Here is a tiny trained network, its code and every weight. The questions are about switching its units off for an input and a target symbol, where a switched-off unit gives its printed mean instead of its output.

import numpy as np


def w(rows, s, z=0):
    codes = np.array(rows[::2]) - 128.0
    scale = np.full(codes.shape[1], s)
    scale[-1] = z or s
    return codes * scale


def norm(h):
    return h / np.sqrt((h * h).mean(-1, keepdims=True) + 1e-5)


def f(y):
    return np.maximum(y, 0)


def softmax(a):
    e = np.exp(a - a.max(-1, keepdims=True))
    return e / e.sum(-1, keepdims=True)


def log_softmax(a):
    a = a - a.max(-1, keepdims=True)
    return a - np.log(np.exp(a).sum(-1, keepdims=True))


def net(x, mask):
    ids = ['αγζθλμξπσφω'.index(c) for c in x.split()]
    T = len(ids)
    res = E[ids] + P[:T]
    u = 0
    for l in range(2):
        r = norm(res)
        for j in range(2):
            rows = slice(4 * j, 4 * j + 4)
            q, k, v = (r @ M[l][rows].T for M in (Q, K, V))
            z = softmax(np.where(np.tri(T) > 0, q @ k.T / 4**0.5, -1e9)) @ v
            o = O[l][rows]
            res = res + np.where(mask[u + j], z, o[:, -1]) @ o[:, :-1]
        u += 2
        y = f(norm(res) @ A[l][:, :-1].T + A[l][:, -1])
        res = res + np.where(mask[u : u + 4], y, B[l][:, -1]) @ B[l][:, :-1]
        u += 4
    return log_softmax(norm(res)[-1] @ U[:, :-1].T + U[:, -1])


Q, K, V, O, A, B = {}, {}, {}, {}, {}, {}
E = w([
[90,177,195,187,107,64,63,115,143,110,171,129],'α',
[128,134,99,241,170,240,78,173,172,134,168,153],'γ',
[161,129,161,104,22,114,119,130,148,159,227,184],'ζ',
[90,128,64,215,89,92,198,146,104,131,167,111],'θ',
[104,155,99,183,77,95,121,135,214,73,82,145],'λ',
[135,106,93,92,111,185,111,105,192,103,152,29],'μ',
[36,99,93,123,138,132,125,68,137,103,148,184],'ξ',
[85,206,208,176,49,200,132,107,126,165,97,145],'π',
[162,177,57,175,95,97,85,89,103,165,102,163],'σ',
[160,142,172,130,186,91,158,113,157,142,124,145],'φ',
[55,115,93,107,143,82,90,179,172,248,88,98],'ω',
],0.013)
P = w([
[93,136,105,61,150,181,139,210,2,80,94,71],'0',
[107,188,29,65,85,184,113,100,223,107,154,153],'1',
[97,166,111,136,104,137,116,143,187,118,167,205],'2',
[85,143,132,149,122,109,118,131,179,135,159,199],'3',
[90,123,140,169,123,101,123,109,173,138,154,179],'4',
[99,112,156,175,114,102,119,104,180,143,152,165],'5',
[114,77,158,177,110,113,117,91,176,151,154,159],'6',
[123,69,175,184,102,111,110,81,185,160,148,154],'7',
[137,35,167,182,91,127,114,69,179,169,133,137],'8',
[118,53,194,188,86,113,108,90,181,160,148,153],'9',
],0.007)
Q[0] = w([
[17,156,81,135,3,170,80,147,180,127,162,140],'0.h1',
[131,71,132,111,116,158,94,147,15,108,70,74],'0.h1',
[49,88,91,144,107,134,80,46,148,211,229,145],'0.h1',
[157,132,183,10,241,148,145,153,50,103,69,108],'0.h1',
[170,56,160,139,63,152,94,106,90,111,150,97],'0.h2',
[4,82,132,129,142,153,94,161,153,173,135,96],'0.h2',
[52,176,98,161,114,99,74,143,113,215,138,70],'0.h2',
[96,30,173,174,127,78,88,144,163,202,45,90],'0.h2',
],0.0062)
K[0] = w([
[170,242,124,65,221,99,199,135,160,126,173,204],'0.h1',
[97,198,96,20,132,128,138,229,71,49,151,113],'0.h1',
[219,150,200,159,118,83,196,132,173,67,105,141],'0.h1',
[70,157,73,104,8,168,2,218,98,85,87,128],'0.h1',
[99,172,125,84,130,119,160,164,72,75,92,95],'0.h2',
[181,237,129,132,136,86,124,128,140,135,103,121],'0.h2',
[131,179,157,136,146,120,163,154,186,89,155,152],'0.h2',
[163,51,141,87,177,162,144,90,78,206,140,133],'0.h2',
],0.0066)
V[0] = w([
[76,131,143,136,93,174,202,149,219,135,74,132],'0.h1',
[127,114,173,72,164,111,74,162,113,50,1,115],'0.h1',
[224,169,115,125,187,123,148,150,127,196,49,116],'0.h1',
[132,127,213,46,152,159,141,135,108,142,201,95],'0.h1',
[171,148,157,113,193,125,220,87,107,87,108,163],'0.h2',
[57,161,153,98,159,96,149,137,137,209,104,146],'0.h2',
[135,131,127,88,73,162,111,88,69,148,115,170],'0.h2',
[181,133,135,133,137,107,168,203,132,162,144,95],'0.h2',
],0.0068)
O[0] = w([
[89,113,124,112,74,192,213,164,169,141,21,74,255],'0.h1',
[122,216,187,53,195,72,66,107,202,8,82,202,28],'0.h1',
[193,172,110,109,225,90,114,181,106,213,58,176,200],'0.h1',
[63,185,233,117,183,107,173,153,182,187,254,176,97],'0.h1',
[141,110,187,187,100,141,127,65,60,18,182,209,130],'0.h2',
[63,49,226,84,112,129,51,160,67,129,104,137,227],'0.h2',
[147,193,124,57,117,180,186,72,112,151,40,125,41],'0.h2',
[176,153,209,203,154,108,131,175,103,64,146,71,71],'0.h2',
],0.0056,0.0037)
A[0] = w([
[187,88,146,108,170,134,162,107,154,51,94,40,108],'0.n1',
[150,74,129,174,86,151,94,20,158,157,119,46,214],'0.n2',
[128,96,181,37,143,247,150,86,141,32,185,36,2],'0.n3',
[127,102,168,216,122,120,149,149,128,148,114,254,76],'0.n4',
],0.0064,0.0026)
B[0] = w([
[147,150,129,149,100,47,142,164,228,158,131,119,147],'0.n1',
[91,132,169,184,156,99,78,124,126,108,136,235,250],'0.n2',
[195,146,167,155,222,92,168,2,145,206,131,62,146],'0.n3',
[237,59,184,70,166,116,147,88,144,90,83,114,254],'0.n4',
],0.0076,0.0079)
Q[1] = w([
[90,156,46,108,61,166,139,95,63,82,123,7],'1.h1',
[172,81,112,128,106,138,140,122,137,125,67,120],'1.h1',
[114,143,109,108,76,124,64,127,78,125,171,69],'1.h1',
[171,163,152,105,167,126,142,188,115,144,132,150],'1.h1',
[148,111,86,92,144,91,105,100,69,202,101,69],'1.h2',
[113,122,69,190,79,153,96,107,94,88,82,130],'1.h2',
[184,41,168,129,160,88,170,173,153,203,88,176],'1.h2',
[37,153,106,125,75,154,84,182,118,91,176,63],'1.h2',
],0.011)
K[1] = w([
[168,14,112,111,2,138,155,97,188,220,161,176],'1.h1',
[171,98,88,167,146,101,154,87,142,127,71,93],'1.h1',
[173,25,185,96,65,114,129,124,132,152,198,228],'1.h1',
[126,186,131,93,143,173,161,231,108,141,111,164],'1.h1',
[188,121,48,51,181,58,106,115,100,179,111,130],'1.h2',
[184,144,143,187,130,195,82,113,106,128,58,188],'1.h2',
[129,166,160,48,191,111,144,190,21,61,160,49],'1.h2',
[136,56,162,142,91,115,123,178,198,205,116,228],'1.h2',
],0.0088)
V[1] = w([
[68,70,51,138,248,143,139,185,182,60,116,69],'1.h1',
[126,158,179,143,86,154,168,62,233,90,99,80],'1.h1',
[202,82,127,209,141,213,140,104,166,94,125,213],'1.h1',
[8,150,156,141,149,197,218,160,45,167,161,128],'1.h1',
[120,199,146,228,117,73,64,214,172,121,126,144],'1.h2',
[156,113,145,150,239,150,70,57,253,136,163,119],'1.h2',
[95,192,145,159,23,135,106,118,114,166,254,123],'1.h2',
[180,208,191,99,129,168,163,178,130,193,106,47],'1.h2',
],0.0057)
O[1] = w([
[54,75,90,102,203,177,204,73,118,144,117,66,199],'1.h1',
[127,172,115,176,184,127,66,87,224,143,111,56,252],'1.h1',
[61,164,235,56,168,145,103,109,183,76,131,163,84],'1.h1',
[125,26,106,110,124,54,83,155,88,46,121,90,73],'1.h1',
[163,175,103,152,141,86,92,37,95,84,143,124,127],'1.h2',
[38,170,64,153,133,103,72,178,2,118,105,110,227],'1.h2',
[157,180,132,90,177,170,170,108,122,144,10,225,99],'1.h2',
[81,159,84,149,47,240,133,83,177,78,129,145,136],'1.h2',
],0.0062,0.004)
A[1] = w([
[19,142,121,71,81,95,166,69,117,91,123,100,2],'1.n1',
[80,249,132,23,187,137,51,146,210,130,122,208,180],'1.n2',
[3,210,81,194,144,184,58,155,103,106,104,96,120],'1.n3',
[185,102,155,125,62,168,121,184,178,176,214,175,2],'1.n4',
],0.0071,0.0045)
B[1] = w([
[53,67,64,86,116,197,116,36,115,101,116,198,147],'1.n1',
[115,102,226,184,107,92,116,138,2,56,160,36,254],'1.n2',
[205,85,177,107,178,140,159,180,146,103,162,222,234],'1.n3',
[85,189,90,72,126,49,188,148,153,100,118,199,170],'1.n4',
],0.0088,0.0048)
U = w([
[195,170,66,127,146,107,84,102,74,174,56,148,183],'α',
[56,107,92,67,157,155,110,67,109,107,123,163,153],'γ',
[119,160,205,144,77,218,162,136,95,161,53,112,107],'ζ',
[255,75,167,54,169,123,153,113,142,129,114,116,6],'θ',
[122,182,129,142,181,123,140,91,181,206,165,67,175],'λ',
[164,137,94,150,195,210,116,215,130,111,167,180,103],'μ',
[92,105,144,76,155,106,83,237,132,216,75,92,148],'ξ',
[142,131,86,137,100,86,79,157,205,44,64,122,101],'π',
[118,188,127,83,108,80,194,158,147,156,161,181,183],'σ',
[150,140,183,124,122,94,44,150,80,63,205,119,158],'φ',
[142,83,85,192,73,142,207,161,71,131,159,70,94],'ω',
],0.0059,0.0024)

Each question gives the input, a string of symbols that net reads in full, and the target symbol t.
The units are the heads (4 rows each of Q, K, V and O) and the neurons (one row each of A and B). Each row of codes is followed by its name. A weight is (code - 128) times the scale printed after its matrix; where a second scale follows, it is the last column's (O, A, B and U).
mask holds one flag per unit, layer by layer, with each layer's heads first. A switched-off unit (its flag False) gives its mean, the last column of its rows in O or B, instead of its output. The means were averaged over made-up inputs and are rounded, as every weight is.
A unit's drop is (log p(t) with every unit on - log p(t) with that unit switched off) / (log p(t) with every unit on - log p(t) with every unit switched off).
most important unit: the unit with the biggest drop
k most important neurons: the k neurons with the biggest drops, biggest first
top k neurons in layer l: the k neurons of layer l with the biggest drops, biggest first
heads that matter: for each layer, one digit per head in row order, 1 if its drop is at least 0.15 and else 0, layers parted by /
drop of u: that unit's drop, to one decimal
input ζ ζ φ θ σ σ θ λ θ, target ζ: most important unit -> 1.h2
input π λ σ σ φ ω, target π: heads that matter -> 01 / 11
input λ π φ ω, target λ: heads that matter -> 10 / 11
input γ φ ω, target γ: heads that matter -> 01 / 11
input θ φ φ ξ σ λ ω λ φ α, target θ: heads that matter -> 10 / 01
input ξ σ σ γ φ λ φ σ φ ξ, target ξ: heads that matter -> 10 / 01
input φ ξ α ω, target φ: heads that matter -> 10 / 00
input μ π φ σ σ, target μ: heads that matter -> 00 / 01
input φ ω θ, target φ: heads that matter -> 10 / 00
input α φ ζ λ φ φ π ζ λ, target α: heads that matter -> 10 / 11
input φ φ α γ φ, target φ: heads that matter -> 11 / 11
input σ φ μ ω α, target σ: top 2 neurons in layer 1 -> (1.n4 1.n2)
input μ γ φ ξ λ φ γ φ, target μ: heads that matter -> 10 / 01
input ξ γ ξ ξ σ ξ λ φ α ζ, target ξ: most important neuron -> (0.n3)
input λ ζ ω ω ζ μ, target λ: 2 most important neurons -> (0.n3 1.n2)
input γ ω π φ α σ, target γ: heads that matter -> 00 / 11
input σ π γ ζ θ φ α, target σ: heads that matter -> 10 / 10
input π φ ζ σ, target π: heads that matter -> 00 / 11
input ζ ξ λ φ λ, target ζ: heads that matter -> 10 / 01
input φ λ θ φ α φ ξ ω, target φ: most important unit -> 0.h2
input σ φ φ σ φ ξ λ, target σ: top 2 neurons in layer 1 -> (1.n4 1.n2)
input α φ γ φ π ω φ μ λ α, target α: top 2 neurons in layer 1 -> (1.n2 1.n3)
input α φ ξ φ ξ σ φ π, target α: top 2 neurons in layer 1 -> (1.n2 1.n3)
input α σ φ λ φ ξ φ π μ θ, target α: 2 most important neurons -> (0.n4 1.n2)
input λ π φ γ ξ φ φ, target λ: top 2 neurons in layer 1 -> (1.n3 1.n2)
input φ λ φ μ, target λ: 3 most important neurons -> (0.n3 1.n2 0.n1)
input φ α μ ω λ μ λ π, target φ: most important unit -> 0.h1
input π ζ φ, target π: top 2 neurons in layer 0 -> (0.n3 0.n4)
input θ φ λ λ ξ α, target θ: drop of 0.n2 -> 0.0
input λ λ λ λ φ ω ζ, target λ: drop of 1.h1 -> 0.6
